Below is a small trained network, with its code and all its weights. Each question gives an input and a target symbol and asks what happens when units are switched off, that is, made to give their printed mean instead of their output.

import numpy as np


def w(rows, s, z=0):
    codes = np.array(rows[::2]) - 128.0
    scale = np.full(codes.shape[1], s)
    scale[-1] = z or s
    return codes * scale


def norm(h):
    return h / np.sqrt((h * h).mean(-1, keepdims=True) + 1e-5)


def f(y):
    return np.maximum(y, 0)


def softmax(a):
    e = np.exp(a - a.max(-1, keepdims=True))
    return e / e.sum(-1, keepdims=True)


def log_softmax(a):
    a = a - a.max(-1, keepdims=True)
    return a - np.log(np.exp(a).sum(-1, keepdims=True))


def net(x, mask):
    ids = ['αβγθλμπτψ'.index(c) for c in x.split()]
    T = len(ids)
    res = E[ids] + P[:T]
    u = 0
    for l in range(2):
        q, k, v = (norm(res) @ M[l].T for M in (Q, K, V))
        z = softmax(np.where(np.tri(T) > 0, q @ k.T / 2**0.5, -1e9)) @ v
        res = res + np.where(mask[u], z, O[l][:, -1]) @ O[l][:, :-1]
        u += 1
        y = f(norm(res) @ A[l][:, :-1].T + A[l][:, -1])
        res = res + np.where(mask[u : u + 4], y, B[l][:, -1]) @ B[l][:, :-1]
        u += 4
    return log_softmax(norm(res)[-1] @ U[:, :-1].T + U[:, -1])


Q, K, V, O, A, B = {}, {}, {}, {}, {}, {}
E = w([
[110,63,188,230,20,86],'α',
[142,136,230,178,93,121],'β',
[105,90,245,142,127,85],'γ',
[144,137,254,144,173,115],'θ',
[45,150,202,153,116,148],'λ',
[86,91,218,114,47,159],'μ',
[77,23,161,51,133,163],'π',
[154,99,239,59,140,219],'τ',
[98,116,230,149,141,92],'ψ',
],0.014)
P = w([
[159,203,2,62,158,135],'0',
[101,124,162,166,152,199],'1',
[127,107,154,173,164,202],'2',
[88,136,216,75,94,135],'3',
[90,127,198,80,109,146],'4',
[101,136,203,115,125,134],'5',
[111,133,199,130,123,140],'6',
[116,127,189,130,130,145],'7',
[112,125,194,142,115,148],'8',
[125,125,199,154,131,130],'9',
[134,116,203,157,131,131],'10',
[130,117,199,176,117,132],'11',
[152,104,216,169,110,147],'12',
[154,96,216,169,113,141],'13',
],0.011)
Q[0] = w([
[174,201,64,156,71,226],'0.h0',
[178,46,172,247,91,254],'0.h0',
],0.007)
K[0] = w([
[74,65,132,76,254,62],'0.h0',
[203,115,23,139,38,39],'0.h0',
],0.0069)
V[0] = w([
[98,47,97,147,101,49],'0.h0',
[87,106,144,111,250,88],'0.h0',
],0.014)
O[0] = w([
[35,222,205,84,249,104,1],'0.h0',
[114,16,145,150,118,18,69],'0.h0',
],0.014,0.0056)
A[0] = w([
[201,149,164,123,137,103,5],'0.n0',
[145,232,5,99,162,147,118],'0.n1',
[191,93,151,95,28,109,1],'0.n2',
[181,158,89,143,117,13,232],'0.n3',
],0.014,0.0019)
B[0] = w([
[68,108,113,122,113,127,141],'0.n0',
[161,175,165,118,2,100,136],'0.n1',
[55,128,117,158,217,169,247],'0.n2',
[124,175,157,187,34,98,137],'0.n3',
],0.016,0.013)
Q[1] = w([
[148,37,26,248,233,167],'1.h0',
[139,197,3,86,221,1],'1.h0',
],0.0058)
K[1] = w([
[5,120,71,94,230,130],'1.h0',
[99,65,231,62,124,141],'1.h0',
],0.011)
V[1] = w([
[175,109,249,126,148,138],'1.h0',
[109,161,178,210,59,83],'1.h0',
],0.017)
O[1] = w([
[3,40,68,166,61,137,5],'1.h0',
[95,84,30,84,204,100,133],'1.h0',
],0.016,0.0028)
A[1] = w([
[145,121,27,41,254,169,2],'1.n0',
[34,96,205,129,110,114,138],'1.n1',
[216,156,248,165,75,178,162],'1.n2',
[52,165,110,147,146,211,167],'1.n3',
],0.0099,0.0044)
B[1] = w([
[161,126,152,198,122,90,153],'1.n0',
[104,189,151,113,178,120,195],'1.n1',
[44,111,151,142,129,86,249],'1.n2',
[138,151,143,135,178,251,229],'1.n3',
],0.018,0.012)
U = w([
[164,188,174,55,193,73,80],'α',
[190,159,93,144,120,189,71],'β',
[28,88,88,69,105,117,172],'γ',
[139,92,93,150,175,99,151],'θ',
[182,140,140,186,192,119,20],'λ',
[135,201,118,30,90,158,249],'μ',
[62,119,253,99,110,84,80],'π',
[122,109,174,207,82,163,139],'τ',
[103,85,100,112,152,98,255],'ψ',
],0.011,0.0026)

Each question gives the input, a string of symbols that net reads in full, and the target symbol t.
The units are the heads (2 rows each of Q, K, V and O) and the neurons (one row each of A and B). Each row of codes is followed by its name. A weight is (code - 128) times the scale printed after its matrix; where a second scale follows, it is the last column's (O, A, B and U).
mask holds one flag per unit, layer by layer, with each layer's heads first. A switched-off unit (its flag False) gives its mean, the last column of its rows in O or B, instead of its output. The means were averaged over made-up inputs and are rounded, as every weight is.
A unit's drop is (log p(t) with every unit on - log p(t) with that unit switched off) / (log p(t) with every unit on - log p(t) with every unit switched off).
The circuit of an input: a set's keep is (log p(t) with only the set's units on - log p(t) with every unit switched off) / (log p(t) with every unit on - log p(t) with every unit switched off). Starting from all 10 units, units are removed one at a time, each time the one whose removal leaves the highest keep (on an exact tie, the one counted first), for as long as the keep stays at least 0.8.
units of the circuit, in order: the units of the circuit, biggest drop first
unit that matters most: the unit with the biggest drop
top k neurons: the k neurons with the biggest drops, biggest first
k most important neurons of layer l: the k neurons of layer l with the biggest drops, biggest first
input π μ α λ, target γ: unit that matters most => 0.h0
input ψ π λ τ τ τ α τ, target θ: top 2 neurons => [0.n3; 0.n2]
input μ μ τ, target μ: units of the circuit, in order => [0.h0; 0.n1]
input α π λ γ π μ π λ, target μ: top 3 neurons => [0.n1; 0.n2; 1.n2]
input π λ γ, target π: units of the circuit, in order => [0.h0; 1.h0; 1.n3]
input λ π τ λ τ μ α θ γ, target α: units of the circuit, in order => [0.h0; 1.h0; 0.n2; 0.n3]
input τ λ τ π α β λ π, target π: top 3 neurons => [0.n2; 1.n2; 1.n3]
input λ π α ψ γ ψ π ψ τ ψ θ, target α: 3 most important neurons of layer 0 => [0.n2; 0.n3; 0.n0]
input π π π, target π: units of the circuit, in order => [1.h0; 0.h0; 1.n3]
input τ π τ μ τ τ α τ ψ π π λ, target π: top 3 neurons => [0.n2; 1.n2; 1.n3]
input θ α π τ π θ τ, target λ: units of the circuit, in order => [1.h0; 1.n0; 0.n3]
input λ ψ α α ψ, target α: top 3 neurons => [0.n3; 0.n2; 1.n2]
input π β ψ τ γ λ ψ π τ λ β α μ λ, target γ: units of the circuit, in order => [1.h0; 0.h0]
input π τ λ α π τ τ ψ β, target γ: units of the circuit, in order => [1.h0; 0.h0; 0.n2]
input ψ π α ψ π γ τ τ ψ τ γ μ θ, target θ: 2 most important neurons of layer 1 => [1.n0; 1.n2]
input τ λ β τ β α, target π: units of the circuit, in order => [0.h0; 0.n2; 1.n2]
input θ τ π π τ λ α π, target λ: 2 most important neurons of layer 0 => [0.n3; 0.n2]
input π μ α γ, target γ: units of the circuit, in order => [1.h0; 0.n2; 0.h0]
input π ψ α π μ τ γ τ β ψ α α β θ, target γ: units of the circuit, in order => [1.h0; 0.h0; 0.n2]
input θ γ β γ λ λ α π, target λ: top 3 neurons => [1.n0; 0.n2; 1.n2]
input γ α λ λ τ γ θ τ λ τ, target ψ: units of the circuit, in order => [1.h0; 0.h0; 0.n2; 0.n3]
input τ λ λ π α τ τ τ ψ, target π: top 3 neurons => [0.n2; 1.n2; 1.n3]
input π λ α λ β τ τ, target γ: units of the circuit, in order => [0.h0; 1.h0; 0.n2]
input μ λ π τ α π τ, target β: top 3 neurons => [0.n1; 1.n2; 1.n0]
input τ θ μ π α τ, target π: 3 most important neurons of layer 1 => [1.n2; 1.n3; 1.n1]
input λ α γ λ π π λ τ τ π λ, target α: top 2 neurons => [0.n2; 0.n3]
input λ μ τ, target λ: units of the circuit, in order => [0.h0; 1.h0; 0.n3; 1.n0]
input γ α μ, target ψ: top 3 neurons => [0.n2; 0.n3; 1.n0]
input μ β ψ τ, target β: units of the circuit, in order => [0.n1; 0.h0; 1.n2; 1.h0]
